Below is a small trained network, with its code and all its weights. Each question gives an input and a target symbol and asks what happens when units are switched off, that is, made to give their printed mean instead of their output.

import numpy as np


def w(rows, s, z=0):
    codes = np.array(rows[::2]) - 128.0
    scale = np.full(codes.shape[1], s)
    scale[-1] = z or s
    return codes * scale


def norm(h):
    return h / np.sqrt((h * h).mean(-1, keepdims=True) + 1e-5)


def f(y):
    return np.maximum(y, 0)


def softmax(a):
    e = np.exp(a - a.max(-1, keepdims=True))
    return e / e.sum(-1, keepdims=True)


def log_softmax(a):
    a = a - a.max(-1, keepdims=True)
    return a - np.log(np.exp(a).sum(-1, keepdims=True))


def net(x, mask):
    ids = ['αθξστφψ'.index(c) for c in x.split()]
    T = len(ids)
    res = E[ids] + P[:T]
    u = 0
    for l in range(2):
        q, k, v = (norm(res) @ M[l].T for M in (Q, K, V))
        z = softmax(np.where(np.tri(T) > 0, q @ k.T / 4**0.5, -1e9)) @ v
        res = res + np.where(mask[u], z, O[l][:, -1]) @ O[l][:, :-1]
        u += 1
        y = f(norm(res) @ A[l][:, :-1].T + A[l][:, -1])
        res = res + np.where(mask[u : u + 12], y, B[l][:, -1]) @ B[l][:, :-1]
        u += 12
    return log_softmax(norm(res)[-1] @ U[:, :-1].T + U[:, -1])


Q, K, V, O, A, B = {}, {}, {}, {}, {}, {}
E = w([
[66,91,78,103,133,136],'α',
[117,191,142,255,163,79],'θ',
[186,130,124,90,168,167],'ξ',
[153,178,123,174,74,106],'σ',
[147,191,128,180,87,134],'τ',
[185,54,163,180,49,66],'φ',
[154,147,175,92,112,119],'ψ',
],0.00073)
P = w([
[49,233,110,95,255,68],'0',
[53,148,117,164,142,212],'1',
[77,134,116,156,117,193],'2',
[104,122,114,145,107,176],'3',
[119,117,116,141,97,152],'4',
[146,117,121,141,94,143],'5',
[163,117,128,135,87,126],'6',
[185,118,134,139,80,114],'7',
[204,123,140,142,74,103],'8',
[232,136,156,137,75,99],'9',
],0.00037)
Q[0] = w([
[118,168,160,195,120,68],'0.h0',
[142,130,174,170,174,17],'0.h0',
[126,116,84,65,100,253],'0.h0',
[176,64,202,63,248,96],'0.h0',
],0.0031)
K[0] = w([
[155,139,163,163,39,68],'0.h0',
[184,127,156,161,59,173],'0.h0',
[82,126,96,85,215,115],'0.h0',
[199,127,142,86,194,254],'0.h0',
],0.0035)
V[0] = w([
[216,186,157,236,22,67],'0.h0',
[26,154,231,92,86,16],'0.h0',
[254,130,168,117,163,171],'0.h0',
[77,80,17,183,65,141],'0.h0',
],0.0009)
O[0] = w([
[10,87,65,132,170,214,234],'0.h0',
[104,1,245,66,129,139,147],'0.h0',
[93,188,32,84,61,175,3],'0.h0',
[148,203,157,226,246,86,227],'0.h0',
],0.00091,0.00034)
A[0] = w([
[107,67,124,152,172,47,152],'0.n0',
[136,74,140,186,70,53,118],'0.n1',
[106,184,88,111,91,133,139],'0.n2',
[130,111,177,61,252,170,60],'0.n3',
[81,180,102,156,162,112,159],'0.n4',
[173,161,198,147,153,86,75],'0.n5',
[206,169,156,136,112,136,126],'0.n6',
[161,169,126,170,102,40,39],'0.n7',
[93,166,91,103,149,183,44],'0.n8',
[150,73,131,177,157,65,47],'0.n9',
[113,112,163,213,153,125,128],'0.n10',
[165,97,118,131,156,33,2],'0.n11',
],0.0014,0.00088)
B[0] = w([
[161,161,104,121,71,112,250],'0.n0',
[168,179,158,135,150,179,245],'0.n1',
[114,98,159,119,158,107,193],'0.n2',
[95,74,115,201,188,120,165],'0.n3',
[171,92,126,100,96,119,255],'0.n4',
[84,103,77,120,132,157,183],'0.n5',
[58,97,109,124,138,144,248],'0.n6',
[58,90,112,104,144,162,198],'0.n7',
[181,102,154,169,172,117,145],'0.n8',
[174,153,200,189,115,132,172],'0.n9',
[161,149,121,86,87,145,248],'0.n10',
[170,32,248,228,91,197,143],'0.n11',
],0.0018,0.00071)
Q[1] = w([
[55,115,52,137,33,166],'1.h0',
[197,31,134,14,209,5],'1.h0',
[229,43,229,9,245,30],'1.h0',
[141,51,111,26,169,35],'1.h0',
],0.0027)
K[1] = w([
[83,107,102,81,191,54],'1.h0',
[168,40,106,163,26,228],'1.h0',
[186,89,152,153,24,253],'1.h0',
[128,25,88,134,52,216],'1.h0',
],0.0038)
V[1] = w([
[118,211,56,230,118,109],'1.h0',
[135,113,111,160,196,2],'1.h0',
[132,244,196,74,137,154],'1.h0',
[251,131,79,153,222,170],'1.h0',
],0.00095)
O[1] = w([
[99,176,192,69,151,107,248],'1.h0',
[83,153,43,59,145,177,254],'1.h0',
[121,104,102,161,199,10,128],'1.h0',
[25,153,149,174,80,159,114],'1.h0',
],0.0012,0.0004)
A[1] = w([
[51,73,228,76,132,155,113],'1.n0',
[110,189,149,237,192,42,3],'1.n1',
[175,22,127,94,124,116,203],'1.n2',
[65,49,113,149,226,96,153],'1.n3',
[146,126,224,181,93,148,14],'1.n4',
[37,137,109,38,104,104,124],'1.n5',
[165,46,60,219,127,105,113],'1.n6',
[231,214,133,143,64,147,147],'1.n7',
[166,169,125,80,124,66,183],'1.n8',
[131,52,134,119,240,141,123],'1.n9',
[179,170,71,83,223,148,157],'1.n10',
[6,123,166,163,146,167,168],'1.n11',
],0.0014,0.0006)
B[1] = w([
[103,96,73,169,172,125,169],'1.n0',
[241,227,6,197,148,140,174],'1.n1',
[110,198,100,119,102,117,203],'1.n2',
[189,4,178,186,175,136,171],'1.n3',
[191,161,148,81,77,186,172],'1.n4',
[141,150,158,147,159,181,187],'1.n5',
[103,116,181,118,174,169,173],'1.n6',
[117,84,129,96,168,74,252],'1.n7',
[114,83,101,140,111,132,155],'1.n8',
[52,126,137,171,168,183,173],'1.n9',
[130,132,122,110,48,98,180],'1.n10',
[161,90,162,119,146,62,199],'1.n11',
],0.002,0.0012)
U = w([
[51,206,45,65,65,236,174],'α',
[61,239,243,78,210,59,45],'θ',
[21,152,166,237,35,62,5],'ξ',
[136,60,47,22,106,5,119],'σ',
[225,238,40,237,200,72,93],'τ',
[247,115,253,112,23,120,138],'φ',
[79,18,161,201,245,180,195],'ψ',
],0.0061,0.0017)

Each question gives the input, a string of symbols that net reads in full, and the target symbol t.
The units are the heads (4 rows each of Q, K, V and O) and the neurons (one row each of A and B). Each row of codes is followed by its name. A weight is (code - 128) times the scale printed after its matrix; where a second scale follows, it is the last column's (O, A, B and U).
mask holds one flag per unit, layer by layer, with each layer's heads first. A switched-off unit (its flag False) gives its mean, the last column of its rows in O or B, instead of its output. The means were averaged over made-up inputs and are rounded, as every weight is.
A unit's drop is (log p(t) with every unit on - log p(t) with that unit switched off) / (log p(t) with every unit on - log p(t) with every unit switched off).
The circuit of an input: a set's keep is (log p(t) with only the set's units on - log p(t) with every unit switched off) / (log p(t) with every unit on - log p(t) with every unit switched off). Starting from the 12 units with the biggest drops (on a tie, the unit counted first), units are removed one at a time, each time the one whose removal leaves the highest keep (on an exact tie, the one counted first), for as long as the keep stays at least 0.8.
circuit, biggest first: the units of the circuit, biggest drop first
top k neurons: the k neurons with the biggest drops, biggest first
k most important neurons of layer l: the k neurons of layer l with the biggest drops, biggest first
drop of u: that unit's drop, to one decimal
input ξ ξ α θ α τ θ θ ξ, target α: circuit, biggest first	0.n6, 1.n11, 1.n2
input σ α ξ τ ψ ψ τ α, target α: circuit, biggest first	1.n2, 1.n7
input φ σ θ φ θ θ α ψ, target ψ: top 2 neurons	1.n0, 0.n6
input ξ τ θ α α τ ξ α τ ψ, target ψ: circuit, biggest first	0.n6, 1.n0, 0.n5, 0.n0
input σ τ τ ψ τ τ α α, target α: top 2 neurons	0.n0, 1.n2
input α ψ α σ θ α τ ψ ξ σ, target α: top 2 neurons	0.n7, 0.n6
input ψ θ σ ψ φ τ τ θ α, target ψ: top 4 neurons	0.n10, 1.n3, 0.n4, 1.n6
input θ ψ φ ξ α σ, target θ: top neuron	0.n7
input θ φ φ ξ ξ σ, target θ: 2 most important neurons of layer 1	1.n1, 1.n11
input θ α ξ α ξ θ ξ τ, target θ: 2 most important neurons of layer 1	1.n1, 1.n11
input φ τ ψ τ θ ψ σ θ ψ ξ, target ψ: 3 most important neurons of layer 0	0.n3, 0.n10, 0.n0
input σ α ξ α σ, target σ: top 2 neurons	0.n1, 1.n7
input α ξ ξ, target α: top 4 neurons	0.n6, 1.n10, 1.n3, 1.n7
input ξ α ψ α σ σ, target ξ: top neuron	0.n7
input φ ξ τ, target φ: top 2 neurons	1.n4, 1.n11
input α θ α α, target σ: top 2 neurons	0.n0, 1.n7
input θ ψ ψ θ θ ψ, target σ: top 2 neurons	0.n7, 1.n0
input ψ σ α φ φ ψ ψ φ τ τ, target ψ: top 2 neurons	1.n6, 0.n6
input ξ α φ α θ α ψ τ τ ψ, target α: top 2 neurons	0.n6, 0.n5
input σ α τ θ τ α ξ τ τ, target σ: 2 most important neurons of layer 1	1.n7, 1.n1
input τ α ψ ξ α ξ ξ, target σ: 2 most important neurons of layer 0	0.n7, 0.n5
input ψ α τ σ θ θ τ τ, target ψ: most important neuron of layer 1	1.n6
input τ φ τ ψ θ θ ξ θ τ α, target ψ: drop of 0.n10	1.2
input σ α σ, target σ: drop of 0.n1	0.4
input α α ξ ξ α φ ξ τ φ α, target φ: drop of 0.h0	0.9
